Below is a small trained network, with its code and all its weights. Each question gives an input and a target symbol and asks what happens when units are switched off, that is, made to give their printed mean instead of their output.

import numpy as np


def w(rows, s, z=0):
    codes = np.array(rows[::2]) - 128.0
    scale = np.full(codes.shape[1], s)
    scale[-1] = z or s
    return codes * scale


def norm(h):
    return h / np.sqrt((h * h).mean(-1, keepdims=True) + 1e-5)


def softmax(a):
    e = np.exp(a - a.max(-1, keepdims=True))
    return e / e.sum(-1, keepdims=True)


def log_softmax(a):
    a = a - a.max(-1, keepdims=True)
    return a - np.log(np.exp(a).sum(-1, keepdims=True))


def net(x, mask):
    ids = ['ΘΛΠΣΦγδεζμτω'.index(c) for c in x.split()]
    T = len(ids)
    res = E[ids] + P[:T]
    u = 0
    for l in range(2):
        r = norm(res)
        for j in range(3):
            rows = slice(2 * j, 2 * j + 2)
            q, k, v = (r @ M[l][rows].T for M in (Q, K, V))
            z = softmax(np.where(np.tri(T) > 0, q @ k.T / 2**0.5, -1e9)) @ v
            o = O[l][rows]
            res = res + np.where(mask[u + j], z, o[:, -1]) @ o[:, :-1]
        u += 3
    return log_softmax(norm(res)[-1] @ U[:, :-1].T + U[:, -1])


Q, K, V, O = {}, {}, {}, {}
E = w([
[133,104,143],'Θ',
[136,89,222],'Λ',
[162,119,16],'Π',
[125,114,154],'Σ',
[126,122,120],'Φ',
[119,126,136],'γ',
[65,29,108],'δ',
[107,96,97],'ε',
[253,53,115],'ζ',
[84,94,109],'μ',
[93,65,158],'τ',
[108,103,149],'ω',
],0.019)
P = w([
[164,203,103],'0',
[83,1,122],'1',
[106,25,132],'2',
[105,45,118],'3',
[116,53,126],'4',
[102,38,106],'5',
[110,45,122],'6',
[104,38,103],'7',
[124,32,150],'8',
[92,33,85],'9',
[131,47,159],'10',
[115,48,163],'11',
],0.0094)
Q[0] = w([
[176,12,105],'L0H1',
[59,45,116],'L0H1',
[69,61,160],'L0H2',
[23,145,136],'L0H2',
[93,253,2],'L0H3',
[184,152,97],'L0H3',
],0.043)
K[0] = w([
[182,192,252],'L0H1',
[173,51,124],'L0H1',
[48,85,146],'L0H2',
[49,171,195],'L0H2',
[35,173,44],'L0H3',
[50,123,98],'L0H3',
],0.046)
V[0] = w([
[103,110,99],'L0H1',
[96,141,73],'L0H1',
[3,169,167],'L0H2',
[110,36,119],'L0H2',
[96,177,116],'L0H3',
[190,113,140],'L0H3',
],0.028)
O[0] = w([
[178,140,110,112],'L0H1',
[168,190,73,75],'L0H1',
[122,251,182,113],'L0H2',
[83,209,32,254],'L0H2',
[194,157,163,62],'L0H3',
[69,166,74,184],'L0H3',
],0.018,0.027)
Q[1] = w([
[147,85,158],'L1H1',
[173,115,90],'L1H1',
[152,150,254],'L1H2',
[75,110,121],'L1H2',
[53,174,138],'L1H3',
[119,191,162],'L1H3',
],0.07)
K[1] = w([
[153,118,67],'L1H1',
[80,112,94],'L1H1',
[2,107,42],'L1H2',
[154,166,118],'L1H2',
[207,145,198],'L1H3',
[210,135,88],'L1H3',
],0.063)
V[1] = w([
[80,178,83],'L1H1',
[151,201,187],'L1H1',
[173,100,147],'L1H2',
[196,142,153],'L1H2',
[87,61,108],'L1H3',
[2,118,185],'L1H3',
],0.078)
O[1] = w([
[119,161,45,248],'L1H1',
[35,124,136,4],'L1H1',
[153,111,68,191],'L1H2',
[161,88,104,155],'L1H2',
[187,106,70,206],'L1H3',
[67,80,3,147],'L1H3',
],0.063,0.017)
U = w([
[86,105,76,108],'Θ',
[128,13,118,85],'Λ',
[184,175,180,176],'Π',
[197,205,136,125],'Σ',
[100,157,194,254],'Φ',
[32,198,96,93],'γ',
[58,89,150,175],'δ',
[128,46,193,165],'ε',
[244,95,116,51],'ζ',
[193,93,186,172],'μ',
[149,227,41,47],'τ',
[112,255,128,111],'ω',
],0.021,0.0082)

Each question gives the input, a string of symbols that net reads in full, and the target symbol t.
The units are the heads (2 rows each of Q, K, V and O). Each row of codes is followed by its name. A weight is (code - 128) times the scale printed after its matrix; where a second scale follows, it is the last column's (O and U).
mask holds one flag per head, layer by layer. A switched-off head (its flag False) gives its mean, the last column of its rows in O, instead of its output. The means were averaged over made-up inputs and are rounded, as every weight is.
A unit's drop is (log p(t) with every unit on - log p(t) with that unit switched off) / (log p(t) with every unit on - log p(t) with every unit switched off).
The circuit of an input: a set's keep is (log p(t) with only the set's units on - log p(t) with every unit switched off) / (log p(t) with every unit on - log p(t) with every unit switched off). Starting from all 6 units, units are removed one at a time, each time the one whose removal leaves the highest keep (on an exact tie, the one counted first), for as long as the keep stays at least 0.8.
circuit, biggest first: the units of the circuit, biggest drop first
unit that matters most: the unit with the biggest drop
heads that matter: for each layer, one digit per head in row order, 1 if its drop is at least 0.15 and else 0, layers parted by /
drop of u: that unit's drop, to one decimal
input Λ Λ Π δ ζ τ Σ τ, target Θ: circuit, biggest first => L1H3
input τ μ Λ δ, target γ: heads that matter => 010 / 000
input μ δ τ, target Φ: circuit, biggest first => L1H3, L0H2, L0H1
input Θ ζ ε Σ Φ Φ, target ζ: circuit, biggest first => L0H2, L1H1
input Θ ζ ζ γ Σ, target ζ: circuit, biggest first => L0H2, L1H1
input Σ μ Θ Π ε γ τ ζ δ, target Λ: circuit, biggest first => L0H2, L1H1, L1H3
input ω Π ω γ τ μ, target δ: circuit, biggest first => L0H2, L1H1
input ε ζ Π Λ ζ Λ Λ ω ω τ, target Π: circuit, biggest first => L1H3, L0H1
input τ ε Φ τ τ Φ ζ μ Φ Σ γ, target γ: heads that matter => 011 / 000
input δ ζ Π, target ζ: circuit, biggest first => L0H2, L1H1, L0H3
input μ ζ ζ μ δ Φ γ Λ, target Φ: circuit, biggest first => L1H3, L0H1, L0H2
input Π ζ Λ Π γ Φ τ Φ μ, target Σ: circuit, biggest first => L1H3, L0H1
input Λ μ ζ γ Λ Π δ μ ζ μ, target Θ: heads that matter => 010 / 001
input Π ζ Θ γ Θ ζ Φ Π Σ Φ, target Σ: circuit, biggest first => L1H3, L0H1, L0H3, L1H1
input Φ ω Π τ μ Φ τ Λ, target μ: unit that matters most => L0H2
input μ τ Π Θ τ Λ δ Φ τ Θ, target Φ: circuit, biggest first => L1H3, L0H2, L0H1
input ε δ τ ω Θ, target Π: heads that matter => 101 / 001
input γ τ μ Λ τ δ ε δ ω δ, target ε: drop of L0H2 => 1.2
input ε μ Θ Σ Σ Π ζ Φ γ γ, target Π: drop of L1H3 => 1.1
input ω Π Θ ζ τ ε, target δ: drop of L1H1 => 0.5
input μ ω Π Θ Θ Φ, target Φ: unit that matters most => L1H3
